Each row has a class, written as a number after it.
[ -10  -19  112 -208  357  293  425 -176   20  -37 -285 -427  198  124
 -323  -95  -43  160   35  -92 -221  -77  313   45  247 -415 -168 -197
 -242   76  111   95  110   -4 -327 -103   94 -122  -94] | 0
[ 203   13  136 -289  -78  -14 -104  135  143   86 -170 -582  104 -388
  -47  144  -20  -21   78  -12  -27  -32  -45 -156  -92 -174  -95  -38
  257  414  239  129   59  108 -155  -86    3  100  -64] | 9
[-154  136  -76  275  -85   -4   10   90  -75  -92   84  334 -131  -81
  -40   93   28  161   36  272   37  -94 -186   19  123   87    5  -50
   38 -138 -130  -71   15  -40  140   30   82   87  -25] | 4
[ -43  -25   18 -145  150  -24  172 -112  181  -67 -168  -29  -31   31
 -179   22   83  254   99 -115   -5   34  115   32   77  -50   62 -130
  114   73   78   -5   71   67 -100  -51 -159  -47  -15] | 10
[ 238   -3 -368   70  -48  348 -328  109   99 -134 -216 -432  -32  -77
  131  -26 -205  -41 -120  240 -147 -263  173  -53  407 -101  125  146
  -47 -257  -13   27 -317  123  -62  -33 -150 -237 -117] | 5
[ 135   38  144  -28   64 -250   72   78  230  -10 -118 -200  -72  -10
 -130  305   31  161  137  -52   16  107   45 -296  165  -90  -40  140
  115  126   68  174   90  143 -119  -13  276  140 -110] | 4
[ 112  -23 -444 -238  261  436  209   22  143 -204 -439 -779   68  170
 -132 -114 -131  170  -34    2 -218 -281  536  -27  459 -264   35   73
 -218 -312  -29  101 -309  254 -315  -70 -294 -353  -44] | 9
[-148  166 -167  486 -348  326 -224   38 -153 -101  236  761 -253 -141
  108   36   46  119  132  355   87   40 -180  201  -29  218   35  -49
  122  -53 -156 -265 -119  -69  247   12 -280  -76  153] | 5
[  56   -1 -117 -329   75  174   56  -25  244  -38 -287 -553  217   56
 -145  -63 -133  -40   -9  -42 -217 -183  101   15  275 -183  -37 -117
  184  267  213   21  -15  -92 -176  -52 -120  -80  -66] | 4
[ -31  -43  165  252  -80 -148 -231  -39 -195  109  312  413 -112 -142
  112   56  -44 -192  -95  232  139  -80 -236  -23   58  179  -25  -11
   20 -144 -148  -89   66 -219  277    6  290  158   56] | 4
[ 264 -158  131 -619  307 -250   32  -77  378   53 -346 -789  154   28
 -200   10  -60   45  -23 -311  -85  -87  174 -170  204 -177   77  -74
  246  282  295  206  106  146 -253  -93    4  -15  -86] | 6
[  15  -53  -91   67  -71  102 -290 -105   81    0   28  170   28 -151
    9  -85 -300 -210 -129  206  -75 -277 -192  108  371   88   38 -248
  415   42   73 -234   17 -393  217   -2   15    9   74] | 4
[ 139   87  -97 -460  158  -76   -8  215  300  -80 -293 -698  128  160
 -117  -83  -98   74  -25  -74 -183 -194  -19 -128  175  -79  147   11
   71  174  138  289   17  323 -208   39  -58  -80  -94] | 1
[-203 -150  -89  201  217  373   90 -330 -220  -66   93  531  -85  152
  -54 -355 -134  -16 -147  135   46 -115  115  378  174   79   51 -247
 -148 -380 -170 -296  -61 -136  184  -25 -270 -269  198] | 1
[ -43  -46 -343  -27 -199  -65 -444   27   66  -51  105  106  -36  -26
  211 -157 -117 -210 -173  249   30 -317 -291  147  177  367  239  -67
  370 -157  -51 -200 -156 -242  326   38 -253  -49   91] | 4
[ -95  -75 -317   28  221 -114  -22 -155   33 -142  -46   74  -15  374
   -2 -201   -7   64 -186  105  -62 -246    3  170  398  169  265  -30
  -96 -503 -139  -76 -122  -95  162   61  -68 -162 -102] | 0
[-129  184  293  301 -187  -66   31   68 -108  -26  153  491  -77 -142
  -45  142  273  282  256   98   26  293 -328   35 -330  -71 -100 -103
  -44  269   40   17  182  -32   28  -18  144  211 -131] | 6
[-147    1   15  139 -121 -468 -129   34  -76   24  361  642 -252   96
  179   88  330   49   57   37  319  210 -293  -40 -280  484  157  188
   28 -209 -260  -55   54   61  316   90   -2  185   82] | 8
[ -77   -1   95  266  -88  -48 -218  -44 -249   72  315  501 -118 -104
  107  -16  -46 -126  -88  291  112 -126 -270   91   22  232   29  -78
  -10 -182 -169 -114   49 -187  299   26  167   90   81] | 3
[-101  161  141  321 -120  545   22 -110 -169  -33  123  674 -132 -321
  -92    1  -10  153  205  239  -95   68  -36  273  -87 -157 -130 -382
    6  212   40 -238  121 -160   -6  -80 -201  -92  137] | 9
[ 279  -63  269 -550   40 -426    2  190  256  156 -161 -745  140  -41
  -48  182   98  -85   59 -321   65  156  -24 -365 -227  -57  -49  252
  175  426  209  350  132  320 -211   -6  131  208  -92] | 10
[  -4  -18  208  142  117 -121   57  -10 -150   51  145  202  -94  109
  -10   19    2  -31  -17   70  104   75  -34  -75   -4   48  -46  111
 -231 -159 -152   98   46   98   76   35  217   28   44] | 9
[-146   11  -28  212  -20  -33  -83  -50 -186  -23  224  465 -143  -36
   67  -66   71   16  -57  266  119 -109 -227   86    1  225   89  -57
  -60 -294 -205 -121   25  -96  257   21   56   50   32] | 5
[-144  -15  -70   76    5  177   38 -156 -112   -1  101  307   62  149
  -39 -155  -36 -113  -44  109  -50  -83  -55  241  146   74  -56 -143
   35  -36  -44 -195    7 -296  145   13  -62  -32   67] | 2
[ 310  -94  198 -151  -16  148 -284   40   26  155  -70 -535   52 -421
   38  114 -230 -196  -47   77  -30 -155   79 -190   80 -211 -126  -18
  106  212  153   87    6   29 -118 -130  152   24  -10] | 1
[-118  -54   -3  213  137  -74  -35 -107 -169  -78  170  427 -130  174
   58  -87  150  106  -76  130   72    2 -110  112   28  120  145  -22
 -266 -409 -199  -50    2  -42  164   40   89  -12 -100] | 1
[ 157  -27  293 -126  -45 -217   13   50  124  143  -51 -210   61  -76
  -78  162  -33  -69   85 -153   63  181  -44 -207  -81  -72 -184  126
  211  386  149  132  106   92  -74  -37  173  181   19] | 2
[-179 -118 -443  -76   53   76   48 -174   51  -81  -44   58   57  302
   26 -228   -5  -70 -149    7   27 -169  134  236  256  248  122    3
   96 -296 -134 -237 -203 -148  169   15 -403 -164  102] | 7
[  42   78  219 -317 -125  -99  132   98  138   87 -125 -374  209 -135
 -143  112  191   57  185 -165  -73  180 -123  -74 -261 -170 -197  -65
  218  632  272  123  164   18 -194  -75  -18  201  -95] | 5
[ 224 -161  372  231  195  152 -107 -126 -133  131   97   14 -132 -233
  -53  174 -174  -82  -63   53   75   32  322 -223  277 -254 -170   72
 -247 -159  -67   51   18   32  -90 -120  444    1   15] | 10
[ 111    3  313 -285 -114  -98  -73   92   -8  151  -30 -330   96 -453
  -35   98   94    5  131  -62   46   53 -184  -78 -380 -121 -139 -132
  214  493  222   99  185   64 -124 -116   -6  178  -16] | 3
[ -75   38 -182 -245   18  275   28  -34  113  -90 -187 -156   98   35
  -63 -275 -114   54    0   11 -117 -164  -52  261   -1   -3  117 -235
  152  159  130  -72  -19   50  -30   -3 -483 -221   68] | 7
[ 202   28  275  225  -85   58 -159  166 -193  146  188  -36 -130 -138
  145  157  -61 -143   37  150  125  121   49 -243 -126  -38 -135  297
 -340  -60 -152  204  -46  304   -6  -20  287   41   51] | 0
[  44    7 -114 -123  164  614  206  -30   62 -107 -393 -519   85 -100
 -210 -107 -182  185   59   29 -173 -133  370  127  210 -352  -90 -175
  -88  109  130   24 -125  234 -312 -126 -397 -335   24] | 4
[  79 -211  249   29  145  -24  -80 -213 -158   80  105  118  -51  -63
   65  -48  130  -58  -53  -22  115  108   15   18 -135  -55    4  -42
 -187 -148  -16  -33   54  -89   40  -86  111   22  -83] | 5
[ 203  213   22  -55 -397 -164 -431  395   24  105  183 -119   69 -147
  163  143  -61 -251   11  168  -86  -99 -456 -200   -3  126  -18  135
  243  408   88  135   53   10   83  123  217  214  -84] | 4
[ -17 -122 -206  281  104   57 -183 -167 -100  -89   93  296 -125  167
  100 -102  -81  -54 -175  198   31 -150   53   80  340  136  145   59
 -131 -538 -194 -153 -176 -150  208   21   48 -115  -33] | 3
[  14  176 -259 -191 -343  -36 -188  298  188  -47  -25 -247   75  -42
   90   78   99  -40   84   90  -51  -48 -221  -63  -98  163   49  127
  303  299   69   25  -86   50   24   54 -217   97  -14] | 10
[   4  -68  155  281   37   37  -27 -133  -80   15   44  220  -40  -61
  -25   64  -10   50   -3   71    2   68   13    2  107 -123 -101  -52
  -73  -78   -8  -72   20 -163   35  -67  165   46  -95] | 7
[  29  -66  166   86  -84  -81 -157  -41  -32  114  159  194  -17    0
   61  -11 -101 -204  -52   60   86   19 -112  -11   -1  136  -39   30
  104   61  -25  -33   22  -99  148    3   92   60  124] | 10
[ -58 -107 -159   39  -97 -334 -353   70 -119   67  341  329 -114  228
  268 -170   29 -287 -232  135  223  -99 -252   48  -29  544  237  237
  -15 -351 -278  -75 -156   53  380   96  -85   -1  138] | 5
[ -47 -211  362 -221  249 -489  106 -215    4  139  158  180  -77  129
  -37    3  242   11   32 -263  245  229  -46  -45 -252  176   61  -23
  -13   11  -24   48  224   19   82  -42  126  141   57] | 4
[ 236  101  241 -150 -117  135 -171  173   85   96  -96 -333  116 -215
  -46   73 -195 -110   77   44 -148  -30 -130 -109  -22 -187 -114  -65
  152  524  240  171   91  103 -149  -22   65   38   -2] | 9
[  -8  123 -189  139 -229   -7 -156  254  -50  -19  127  -51  -55   54
  153  103   73  -80    9  207   36  -31  -63 -117   25  152    0  291
 -111 -103 -166   67 -173  127   72   43   46   53  -16] | 4
[   2   24  204  170   92   -7   78  -22 -158   21  120  253 -165  -47
  -32  129  125  161   98   64  119  138   55  -35  -81  -23  -32   55
 -260 -102 -118   73   62  183   -3  -15  118    3   -2] | 9
[ 195   86  435  141 -252 -206 -481  191 -162  207  454  400 -156 -282
  236  240   16 -229   41  201  109   71 -400 -227 -233  174    9   95
  -33  195  -52  128  175   -7  196   46  453  274   23] | 0
[ 114  112 -241  158    9  562  -93  104   94 -159 -243 -262   -9  -34
  -84  -25 -368   53  -55  290 -237 -299  193   -2  523 -217    2  -38
  -27  -86   26   11 -205  100 -119  -14 -110 -267   -6] | 7
[  -9   78  -35   96  -16  463  179   12    5  -86 -266 -242    3 -340
 -153   76  -54  271  129  126  -63  -44  203   44   38 -345 -168 -146
  -22  111   93  -37  -51  124 -203 -139 -207 -100  -54] | 7
[  34   19   20   61 -210  320 -169   -7  -94   75   97   50   58 -153
   76    1  -30 -175   40  134  -35   -5   -6   77  -41  -48 -150  -29
   35  220   33 -109  -52 -144   18  -64  -92    5   61] | 1
[  43  -13  144 -113   75 -220   -6   -3  155    8   -8  -11  -52    6
  -84  126   71  125   70  -72   34   62  -45 -101   33   26   37  -22
  126  135   50   80  133   63  -37  -24   83   86  -27] | 1
[ 257  -42  153 -325  -76 -204 -263  161  135  154  -77 -588   82 -297
   65  150  -88 -165  -23   -6   39  -95  -89 -235  -56  -34  -31   92
  222  283  159  178   35  111  -69  -58  138  144  -58] | 3
[-179  -38 -113  210 -262  271  -62 -198 -117   40  168  529   39  -38
   64 -124  -15 -184   10  137   34   35 -115  338  -17  166 -122 -176
  281  137   -1 -389  -50 -431  257  -25 -285    0  178] | 5
[  -5 -320   68 -117  253  113   73 -412  -37   41  -77   20   37  -21
  -53 -215   39  -44  -77 -179   65   60  209  191   12  -76  -10 -219
   42 -128   64 -213  -10 -219   25 -136 -210 -108   33] | 5
[ 159   22  179   18 -113  484  -67   27  -84    5 -119 -253   18 -498
   -4   48   51   90  180   38  -46  147  108  -12 -298 -409 -189 -116
  -78  263  194    4   -9   98 -226 -149 -127  -55  -79] | 8
[-148  107   57   57 -174  -83   10   38   -2   15  137  301   65   77
  -21   20  103  -28   76   95  -27   48 -277   81  -85  116  -54  -63
  130  221   17  -67  125 -211  110   49   45  162  -20] | 10
[  80  -49   22   55 -326 -194 -377   54   -2  143  249  286 -135 -187
  238  130   99 -183   50   49  229  134 -213  -11 -244  336   25  153
  322  176  -15 -135  -44  -22  243   -2 -199  118  129] | 2
[ 222   86  -81 -229 -136  -39 -475  201  150  -23  -36 -360   90  -66
  130  -33  -85 -122  -74  147 -202 -245 -283  -70   89   22  197  -37
  156  175  181  143  -20  -15    1   27   38   18 -176] | 3
[ -21   77   70   -1 -251 -111  -39  150   35   51   42   71  -40 -117
   56  110  106   33  172   -3  136  206 -191  -22 -351  130  -74  114
  206  303   29   17   14  160   54   10 -216   90   76] | 1
[-176   60   42  -62  180   14  240  -90  -22  -72   21  157   86  267
 -178 -140   51   92   28   12 -106  -34  -73  120  126  -28    4 -164
 -120  -27  -43    6  141 -138    7   44  112   11  -31] | 6
[ -47  -69  281 -118  104 -583 -147  -79  -23  132  252  289   19   55
    2  -19   29 -154 -118   50   90  -99 -470  -17    7  280  109 -145
  184  -10  -24   26  291 -275  285   75  411  274  -30] | 8
[ 207  -93 -172 -133   14   58 -100   47  169   23 -227 -541   34    1
    3   25 -229 -128  -86   -5   -2 -135  239 -122  274  -30   -1  209
  143  -33   53   48 -215  177  -61  -22 -148 -138   38] | 10
[-114  128  241 -217  138 -241  254  110   25  -19  -39  -28   40  130
 -182  -46  195  256  128  -87  -15  105 -218  -18 -231  -27    9  -92
  -93  209   36  224  229  235 -106   29   65   99  -76] | 3
[ -12   98  -10 -214  -16 -323  -49  182  135  -12   50  -50  -12  142
   15  -40   61   18   23  -24   37    0 -292  -76 -131  233  131   86
  129   78  -13  140   69  210   87  102  -27   83   21] | 2
[ 143   94   45  244 -160  262  -40   74   57  -24  -98  -48 -133 -262
  -33  275  -48  139  223  124   11  115  181 -123   58 -180 -150   99
   59  162   52   14  -74  143 -126  -77  -53  -34   19] | 3
[-213   -7  195  528   58    6   42 -129 -449   38  387  823 -246  -52
   47   12   93   74  -48  323  209    6 -154  110  -37  158  -42  -33
 -397 -450 -370 -107  106  -76  276    2  267   81   24] | 1
[ 136 -176  327   47  223  127   90 -257  -49  112  -16   23  -74 -160
 -104   97  -62   17   48  -77   87  111  296  -55   86 -196 -138  -69
 -110   11   32   -5   76   18 -103 -133  146  -37   72] | 9
[ 138  176   11  268  -74  258 -354  217 -133  -82  195  182 -221 -102
  150   56 -164   24  -30  416  -75 -226 -120 -128  150   21  154  104
 -351 -272 -187  150  -52  213   46   36  191 -132  -25] | 5
[ 241  199  167  157 -334 -302 -390  344  103   95  182   -3  -84 -164
   81  331  -74  -95  114  115  -38   66 -261 -368  112   88  -48  262
  231  336   20  217   40   84   58   52  418  241   -6] | 5
[  -4  -16   74   34 -125 -407   58   66   62   20    1  -48  -80  -23
   60  207  356  181  160 -135  205  329  -81 -154 -338   72  -44  247
   65   59    1   75  -14  157    9  -29   -3  196 -120] | 0
[ 131 -140  -31 -163   41 -163 -150  -44   89   37  -56 -292   22   -2
   94  -17   61  -75  -48  -94   57   19   35  -80  -34   25   74  109
   57  -62   49   18  -79   35    9  -34  -42    3  -72] | 0
[ 152  -44  -40 -517  183  112  232  -41  358  -93 -536 -899  197 -127
 -248   -5   96  299  157 -277 -182   29  221  -33  -44 -404  -41 -174
  233  396  388  115   31  185 -407 -150 -305  -95 -178] | 1
[ 263   37  205 -124  -14 -341 -317  182  143   80  -17 -407   86  -95
   45  157  -73  -87   -7   19 -125  -65 -220 -273   70  -77   40   92
   50  195  143  270  117   39  -82    5  384  167 -229] | 3
[  14  208  -15  -19 -373 -289    2  405  153   18   14 -112  -91 -147
  128  299  263  130  287   -9  176  325 -250 -259 -524  186  -58  387
  181  320  -12  160  -22  410  -18   62 -132  239  -15] | 2
[ -31  -16   69  103  114  217   20  -76 -132    9  102   87    2   89
  -16  -87  -61  -85  -28  130  -35  -62   81   34  120  -58  -60  -18
 -260 -165 -111  -10   -7  -64    1  -21  159  -54   31] | 2
[ 352    8  103 -584 -119  -18 -390  240  369  113 -277 -787  300 -167
  -65   46 -368 -271  -42  -30 -251 -258 -214 -160  166  -85   31  -79
  572  757  484  158   80   26 -169   15  -22   50  -64] | 10
[  49   39   58 -296   83 -159  228   86  243  -28 -301 -553   63 -155
 -217  140  104  275  143 -141   -1   30   39 -151  -32 -178  -86  -23
  224  276  185  150   79  219 -215  -84  -37   98 -103] | 2
